Each row is followed by its class number.
[-17 -77 -26 -25  14  27 -22 -41  30 -14   2 -10  26 -35   9   3 -39 -65
  -1  15   4  -4  -9  33  13  31  12  -5 -16   8   6   5   9 -39 -26  41
 -10  12  13 -20 -36]  2
[-24  16   6 -32  18   8 -25  36  13  28   1  17 -21  20   0  30   5 -47
 -28 -26  34 -10 -25 -11 -11  42 -25  11  30  32 -23  -1 -11 -22   1  17
 -28  -4   3 -12  -4]  6
[ 23  25  -4 -10  -4 -10 -16 -10   8   2  29   8  26  15 -21   6  -2  -1
 -24  -7  11   8   2   5 -19  35 -10  17  -7 -21  30  -3 -22  19 -23  17
 -13   5 -25 -13  24]  8
[-20 -50  -2 -10  -5 -19  -5  16 -15 -15   9  -8  17  18 -15  10 -10 -16
 -22  17   9  -2  13  17 -28   3  -6  21   3  -1 -18  32   1  16  -7  28
 -13  10  12   1   6]  2
[-15 -19  27 -23  -6   1 -19 -32 -27 -11 -16 -15   9 -37 -21   8 -17 -31
 -10  45  37   8 -50  -2  20   4 -33 -22  12  -6  28  26  14   9  -7  60
  17  45  31 -36  36]  8
[-25  29  29  -9  10 -24  18 -15  32  20  -8  43 -50 -18  -7  10 -14  -2
 -31 -39  -5   0  29  13 -10  33 -21  -5   5  -1   0 -16 -31  33  31  11
  26  -6 -26  14  25]  1
[ 13 -46 -32   0  12   6  24   1 -76 -29  16   1  41 -15  11  15 -34 -19
 -23  33  -8 -30  28  25  14   2  -5  25  11  17 -31  23   9   6  -4  32
  13   2  25 -10   4]  0
[-46 -19  13  -4   4  -5 -15  44  38  -2 -20   9   6  27  -2  12  20 -15
 -45 -35  -3 -20  10  28 -18 -24  -1   5  32   5  -5 -13  32   1  16 -28
 -29   6  -3 -15 -31]  4
[ 18  -3 -25  20  31  16  -1   0  -4  -5 -12 -11  53 -20   5 -12   2 -28
  42  12  51  -4 -15  -5  -3   1  39  26 -21  20 -25  14 -27   5  19 -14
  27 -26  -6   5  -4]  0
[  7 -15   0 -17  22  39  -9 -34 -21  -8 -10 -11  -7 -25  -5 -12  32 -33
  37  12 -14  -1 -10  56 -10  10  27   0   5 -19  47  29   0 -13   9  -5
   8  25 -16 -34  31]  7
[ 10  -4   3 -24  30  32 -18 -44  -5 -19 -34  -2  25 -52 -21 -16 -13 -30
  44  19  22 -25 -48   6  -2  12   2  16 -17  11  18  29 -21 -25  -7   1
   4  22  31 -43  -1]  3
[ 13   8   1 -12  -8  18   6 -51 -19   4   9  22  -8 -42 -11   5 -25  -8
 -17 -11  11  19  13  12 -13  20 -22  -3  -3 -23 -11   3  -9  42  -3  58
   1 -10  12  23  26]  0
[ 10 -58   5 -21  11  11  18  25 -55 -39  -8  -4  53 -10 -20   0 -27 -39
 -41  34   3  -3 -18   9   5  12  -7  23  -4  19   1   0   9  -4 -32  11
   8   7  47  -5  -8]  6
[-16 -40  13  -7  33  11 -21  49  31  -5   2  -8 -29 -16 -21 -18  20 -68
  35  39 -15  -4 -14  -1 -13  16  -2 -14 -24  -4  42   7 -16 -41  20 -10
  -6  57 -11 -24  42]  3
[-10  23 -12 -47 -13   9  34 -29   1   8 -40  13  -6 -16  -3  -9   0  -2
   0 -12  -8  37 -15  -4  -7  24   1  -8 -18  -8  -3  -2  -6  46 -15 -23
   0 -16   5  27   6]  1
[ 33  25  12  -8  -1  -5  25 -61 -13 -10  -4  25 -64 -13  15   7  19  -2
 -39 -52  33  27   1  17 -34  15 -22   3  17   2   3   6  11  47 -12 -12
  27 -23 -12 -12  17]  1
[ -5 -38  11 -36 -16 -23 -15 -49  58   1 -45  -1 -10 -30 -31 -10  -4 -51
  42  34  -9  10 -14  31  15  38   7 -12 -15  -9  -6 -16  -3 -27 -25  37
  32  29 -20  -5 -35]  3
[-16 -40 -15 -31  41 -13 -27  57  20  -9  18  21  -9  68   1  -5  22 -36
 -36 -33   4  -6  -2  17 -22  22  -6   2  25  25 -24 -30  -8  -8  12 -11
 -12  -9 -12 -10  -4]  5
[-30 -22 -43  -7 -12  -1 -42 -15   7 -11  -9 -26  84  48 -25  30  10 -13
 -10 -14  15   4  27  30  -1  -4  46  14  11 -48   7  11  -3   5   1 -41
   4 -11 -27  19  -7]  2
[-15   3  15 -34  22 -15  12  -3  15  10   2  11  15   7  -6   3 -30  -9
 -35   3   8 -24  14  19  11  20 -14  13  -4  33 -11   4  -5  15  41  32
  -4   9 -20  -7 -32]  5
[-27 -23  12 -25  35 -11 -40  52 -23  15   4   2  -9  35 -10  26  -1 -15
  -8 -22  31 -27  -4   0 -19  19   1  22  24  17 -36  23  -7 -19  31  -2
 -36  -1  -6 -46 -22]  7
[ -3   2   8 -29 -18 -12  -2 -46  15  15  14  30 -51 -24  16  22 -20   4
 -49 -30  -7  17  23  -3 -22  29  -6  -5  -2 -15  13  -7  14  30  -9  -1
  -3  -7 -16 -26 -14]  5
[-37 -50 -29  17  17   6  18   4 -14 -16   0 -17  13 -11 -39   3  -1 -28
 -11  17  24  -1  -7 -24 -19 -23  -9   5  10  15  -2  46 -17 -16 -35  29
  27  25  17  27  31]  5
[ 12 -33 -32  -4 -38  30 -15 -24 -12  -2 -27 -38  57 -12  15 -25 -15 -63
  38 -13  12   2  -1   9  35 -14  24   0 -13  25  -7 -14   6 -48 -19  17
  27 -29 -21   0 -15]  8
[-47 -10 -15  -6 -16 -14  12  79   2 -12  14  38 -13  25  22  -7  26  11
  -9  13 -12 -36  32  15   1   3  16  -9  37   3 -44 -30  13 -10   7 -24
 -26  10 -42  -2 -23]  4
[  7  22   0  14  -3 -10   3  -9 -23   5   4  21   3  -6  16  12  17  -3
 -28  17  24  -7  -2   9 -45  23   6   0   6 -28 -11   6  18   8  10  31
   4  -4  -9 -12  23]  4
[ -8  -3 -28   2  11  38 -43 -22 -10   0 -15 -14   3 -34  -3  16   0 -34
  15  -1   2 -18 -23  31 -21   4  -1 -11 -14 -26  23   7 -15   2   9  14
 -14   3  25  -6  14]  5
[ 24  28 -25 -27  -5  35  13 -31 -13  -8 -11  -3 -25 -27  -2  -1  22 -29
  23   8 -18   3  -4  25   4  10  -6   0   6  -4  17  24 -21  -9 -32 -23
 -17  19  -3   5  27]  6
[-29  32  15   5 -24  19  -7   1 -19   7   8  -6  22   9  11  14  -4 -27
  13  -1   0 -13 -12  16 -16  -8  34   9  -5  -8   0   9   7 -10  19  42
  42 -23 -13  15   7]  1
[-17  10  24 -20  38  -2  -8  46   7 -13 -14  31  28  12   4   6  11 -39
 -20  -2  32  -9 -19   1  -2  25   7   8  13  29 -37  -2  -1 -16  26  -7
 -15  14   7 -31 -13]  7
[-13 -15 -33  -6  -9  34   1  -1 -34  -5  21  12  32 -33   0  14 -37 -29
 -29   3 -10   4 -12  19   7  10 -24  -9  38   7  26  34 -32  -8 -46  48
 -34   3  30  15  36]  2
[  7 -22 -58 -17 -35  18  -5   6 -38 -29  -8 -26  82  21   6   7  15 -84
  15 -19 -13  15  15  29   3  -1  17  15 -10  14 -30  -7  -5  -1 -35  -1
  45 -52  -4  28   5]  8
[  1  13  40 -16 -30 -18   0 -73  30  24  18  31 -51 -25 -31   3 -12  15
 -37 -22  18  21  21   8 -22  46 -11  -6  -1 -22  13  -3   7  67  12  14
   6  17  -9 -13  15]  6
[-14 -70 -26   7  35   5  21  42 -42 -23 -14  -5  44 -32  41  10 -18 -31
 -25  10  30   5 -36 -13   3  -1  -5   7  12  31   1  18  -7 -16 -20  -6
  12  -9  35   9 -12]  6
[-42 -29 -23 -11  -6  -5   9  11  -5   6 -10   6  41  -9  36  10 -13 -22
 -18 -11  -1  12  23  -3   5 -14  35   4  12  18   2  10 -16   8   0  24
  37 -31 -41  23  -9]  5
[  7  45  36  13   5  36 -21 -49  -6  18  24  19   6 -16 -52  13  -3  16
 -26 -13  21  -5  18  -5 -22  33 -27  -1 -19 -17  43   4 -10  45  11  38
 -27  -9  19  19  46]  3
[-13   6 -43  -3  -7  21  -5  -9  -9  -6 -13 -11  61  -8  39  -2  25 -36
  57 -14 -30   7  -1  29  12 -14  22  -5  -5   7  -7  -2 -13  -9  -4   3
  24 -38 -16  34  18]  0
[ -9  -3 -21 -12 -22   8  29  -5   1   7 -14  19 -10 -12  24  -6  -8  -9
 -19 -35  26  -6   7  11  -8  24  19  10   8  21 -25   8 -21  39  -5   7
  -1  -3  -8  16   1]  7
[-14  10 -23  -8   6  44 -25 -62  17  19 -20  11  -7 -64  -2  10   5 -51
  25  -1  -9 -11  13   4   3  37 -30  -6   4  14  21   5  -5 -29 -19  29
 -18   5  -2 -23   9]  6
[ -6 -51   2 -12 -23  27 -11 -25 -24 -10  12 -10  -3  -6 -14  -1 -15  -4
 -32  19  25   5  -8   3  16  13   7  15  21  18  18   6  22  16 -45  46
  -5   8  36 -24   8]  7
[-21 -27 -47  -6 -44  12   9 -10 -15  -6  20  -8  41 -15  32   4 -13 -30
  -8 -42  25  19   7  10  -3   2  49   8 -20   7 -37 -11   5   3  -7  24
  50 -44 -16  27 -40]  8
[-34   7 -14 -24  21 -29 -15  34  32  13  30   7  -9  60  16  48  37 -29
 -14 -37  13   5   7  14  -6  52 -15   1  13  19 -32  13  10   7  38 -23
 -30  46 -16   9 -26]  7
[ 25  47  15   5  18   9  28 -13   8   8  11  38 -24   0  11 -32   3  54
  -5 -16  13 -14  18  10  17  22 -21  13   3  11  -1 -38 -25  18  36  21
   3   2  -8  37  20]  4
[ 18 -20  -4  -5  -4  19  -3  31 -44 -28  37 -13  22  23 -32 -30  -3 -25
 -23  54   4  -7 -14   6   6   0  -7  13   3  26  20 -12 -10 -12 -13  44
  21  -4  20  -4  48]  5
[-34 -13 -51 -50 -20 -23 -24  37 -22  20  25  18 -25  50 -28  12   3  26
 -23 -17   5 -15  31  -1   4  44  16  -3  26 -10 -28 -17 -32  37  24 -35
 -18 -17 -38   1 -14]  3
[-16  16 -58 -10   7   4 -33  18   1  18  17 -12  26  59  15   6  36 -33
  18   5   1 -56  -2  33 -19  39   5  15  25  35 -22  24 -22 -22  14 -12
 -43   0  -8 -10   6]  8
[-17   2  32 -39  11 -13 -28 -89  40  11  -8 -11 -65 -39   5  14  25 -30
  38  22   1  18  -5  32   2  40   3 -11 -12  -8  22  24  -3 -12  29  25
  40  29 -13 -24   1]  7
[-47   5 -34 -14  35 -46   2  54  25  15 -10  37  13  24  35  43  37  -5
 -48   0  -5 -23  10  13 -16  61 -13   4  19  34 -30  -7  -3   1  25 -31
 -40   1  -5  -5 -32]  3
[ 17  20  22 -13  -4  10   3 -73  17  19 -25  36 -40   5  -2   8  -3  26
  -5 -34  25  10  13  -7  -8  36  -4   5   6 -22  -8 -17   4  59   1 -16
  27 -26  16  29  -9]  3
[  8 -48  -6 -33  20   6  -3  12  18 -19 -38  -3  -2 -18  36 -20 -23 -13
  18   5  -6  -8  -5  16  12 -10 -14  34  -3  -2   0 -14 -10  -8   3   6
  -8  22   2  -1 -24]  0
[  6 -20  16  -4   0   2  18 -18 -42   4  23   8 -12 -15  19  11 -38  -4
 -48  -1  31   0 -16   0 -22  15   8  19  13  10 -29  23  13 -31  -3  73
  26 -20  25  -7 -26]  7
[-13  45 -17  -8 -47 -20  43  10  19 -25 -17 -12  74   6  11 -18  24   1
  29  39 -41   7 -16  18  13 -25  13  19 -13   1  -8  -7   5 -15 -30  -4
  49 -11 -14  23 -16]  8
[ 12  45  68 -16 -10 -16  10 -68  27  22  10   9 -46 -15 -32   3  10   4
 -16   5  21  29 -25  -3 -50  11   1 -17 -24 -37  10  20  25  20   2  44
  14   9 -11  -2  17]  0
[-31 -17  -9 -11  19  17 -28  34 -10   6  18   3   1  14  21  18 -14 -13
  11 -20  20 -32  -8   4  -4  18   3  19  -8  26 -46   5   2   5  36  43
 -19   3  23 -19 -28]  7
[  7 -21 -25   1  10  30  13   2 -72  -4  42  11  14   4 -24   4 -16  31
 -31  18  21  -5   2   9 -12   6   8  23  43  -2   2  40 -11  22 -25  31
 -21   1  28  15  14]  4
[-47  -1   1 -23   3 -18  -6  39  28  19   4  17 -54  33   8   7  23 -20
 -25 -18  16 -10 -26 -16 -19  44 -21 -15  25  43   9 -13   7  10  20 -45
 -15  13 -10 -10 -33]  1
[  6  12   8 -11 -26  -6 -10 -55  31   5   0   9 -34 -12 -32  -7  -1   1
  18 -13  31   0  27   0  -8  27 -13   4 -11   1   7   6 -21  53  -5  -7
  -2   8 -30  -6   9]  2
[-26 -66 -41  -1 -12   3  -6 -23 -34   8   4  12   5 -59 -18  19 -27  -9
 -23   7   3  13  20   9   0  24   6  17  32   0   5  31 -14  -4 -33  36
   3   3  19 -21  15]  3
[   2  -62   -8    2   38   37   -5   18 -114   -7    9    3   24  -14
   24   15  -23    5  -31   33    5  -24  -15   14    3   -2   20    0
   40  -10   17   18   16  -38  -12   33   -3  -28   23  -28    7]  6
[ 10 -27   2 -19  30  32  -4  -8 -30 -21  29  13 -16 -33 -19   8 -21 -31
 -45 -15  18  11 -27  10 -25   8  -8  21  10  11  20  18   6 -25 -17  12
  10 -12  34 -59  -4]  2
[  4 -23 -33 -21  34  21   3 -42 -67 -15  16  -4  49 -43 -20   7 -10   6
  -7  26   4   9 -34  11   7  41   7  10  -3  12  34  46 -20  -5 -18  12
 -10  32  53 -28  22]  7
[ 15 -69 -23  14  19  49   4  13  -6 -24   9 -21  10 -23 -13   9 -33 -67
 -19 -24   7  11  -1 -13   4 -32  -3  -2 -20  26  -2  19  11  -9 -52   6
  -7 -22  43  -7   3]  3
[ 14 -41 -33   5  -7  16   5 -20 -44 -18  23 -28  30 -13   1   9 -20  -1
 -18  22  -3  -2  -8  12  -1  -7   2   9 -18  10  22  37   0  21 -32  41
  -7  -1  42   5  20]  3
[  6  -6 -17 -11 -12 -14  -4   7 -17 -17 -27 -22  57  24   4  -4 -13 -16
  22   1   0  -2   5   6  -4 -14  26  28 -16 -16 -28   0 -15   7  23 -15
  55 -35  -9  12 -31]  7
[-38  29  21  -8  20 -26   5  35  36   9  22  30 -15  40   3  18  14 -24
 -15 -45  32 -29 -29  -3 -15  34 -21  -9   9  44 -30  -2  -4  -3  32  -9
   5  19 -10 -13  -2]  2
[-13 -19  -2 -16 -12 -26   6  56  -5  29   5  20 -55  41  -1  -5  23  -9
 -15 -36 -19 -15  -3  -7 -34  10  23 -11  24  23  -1   1   1  12  -9 -32
 -16   9 -50 -43   0]  6
[ -5  28  20  18 -16  10  -6 -17   0  20   4  20 -20 -57 -19   8   0   3
  15 -31   2  23 -12 -18 -48  19  -8   8 -37  -9   6  -5   1  42  29   1
  20  -6  30   0 -25]  6
[-27 -29  25 -38   3 -19  -1  -6  28 -23 -26  16 -20 -29 -14 -11  18 -45
  17  -7   0  24   0   9   8   8 -20 -17  -6  -1 -16 -14  -2  -4   5   7
  16  46 -12   4  23]  0
[  3 -41 -31  -5  18  30 -45 -55  17   0 -18  -9   1 -27   0  13 -22 -28
  26 -10  -3 -26   3  21   1  43 -13  15 -25   3  33 -13 -19  -3 -11  12
  -3   2  24  -7 -27]  2
[-18 -39  21 -24  27  10 -20 -21  10  -7 -20   1 -26  -7  27  11   0 -19
   2  -8  29 -21 -30  10 -11  19  -2   9 -10   5   1   5  28 -19   3   6
  -8  22  20 -48  -5]  2
[ 10   2 -27   9  -7  10  18 -33   4  14   2   2 -19   5   0  -2  -6 -30
 -29 -25 -17 -29  35   0 -47  13 -29 -18 -18  -1  17  12   0  48   8 -10
   3 -40 -12   7  23]  3
[-14 -62   0 -12  20  -3 -16  -9 -41 -11 -22  -6  23   2  -8  -6 -48 -25
 -30  21  13 -34 -30 -33 -21  17  -7   8   6  22  30  22 -15 -36 -30  30
   3  20  29 -10  -5]  1
[ 10  33  11 -14 -18   5  21 -47  -7  38  -1  32 -18 -50 -23  -2  -4  32
  -1   5 -23  41  -7  -7 -15  40 -13 -16  -6 -34  36  -4   2  46 -27  17
 -13 -10  -9 -11  25]  6
[-22  10  38 -25  -2 -19  -1 -29  13  -7 -40 -12 -28 -40  23   2  28   0
   2  22  22  -1 -30  41   8   2 -18 -11 -15 -17   0  -9  27 -12  34  26
  15  20  -1 -28   9]  8
[-10 -24 -21   0 -27 -10   2  10   7 -15 -42 -24  52 -29  39   7   3 -76
   7   6  11  45  -3  -2  -8 -21   0   8  -8  -5 -19  10  -6 -16 -18  17
  48 -34  -2  29  11]  8
[ -9 -12  19   3  17 -32 -18  30 -34  -9 -15 -13  63  12  -6  20  -1  -8
  -2   7   9  -3 -26  -6 -37   2  37  21 -47 -14 -31  -2  13 -11  22  24
  37 -33  14 -32 -21]  7
[-13 -49  10  -6  41  -5  13 -15 -33 -15   3  15  43  -9  20  14 -24 -12
 -61  15  27 -11 -20  20 -11   9   8 -15  22  17  14  35   4  14 -14  31
  -8   0  15  -1   3]  5
[ 12 -16 -38  29 -53 -11   3  -7  -9  -4   1 -46 106  24  -7  -2  -5 -43
  23  28   0  -7  34  44   3  -9   7   2  -3 -26 -16  12  30  -3  11  -9
   2 -12 -38  34 -16]  4
[ 18 -17 -22 -22  -6  11 -30 -16 -14  -2 -43 -19  25 -10  14   4 -13 -26
  12  -1  -7 -38 -21  26   6   4  15   7 -15  24  17  -1 -29   2 -46  46
 -25  -5   2  -7  -6]  4
[-43 -23   6  -6  -3 -13  -6   8   9 -20 -13  -7  49  -9  33  22 -19 -47
 -28   3  24 -20  33  18  -2 -14  17  24 -11   9 -40  -3   5 -21  31  28
  45 -39 -18  16 -24]  5
[ -6  10  38 -20 -19 -23 -17 -38   3  -7 -27 -10  35 -18 -15 -29  -8 -16
  15   5  21  10   1   6   3 -28  10   5 -11  13 -10   3 -10 -10  37  30
  50 -26 -27 -15   6]  5
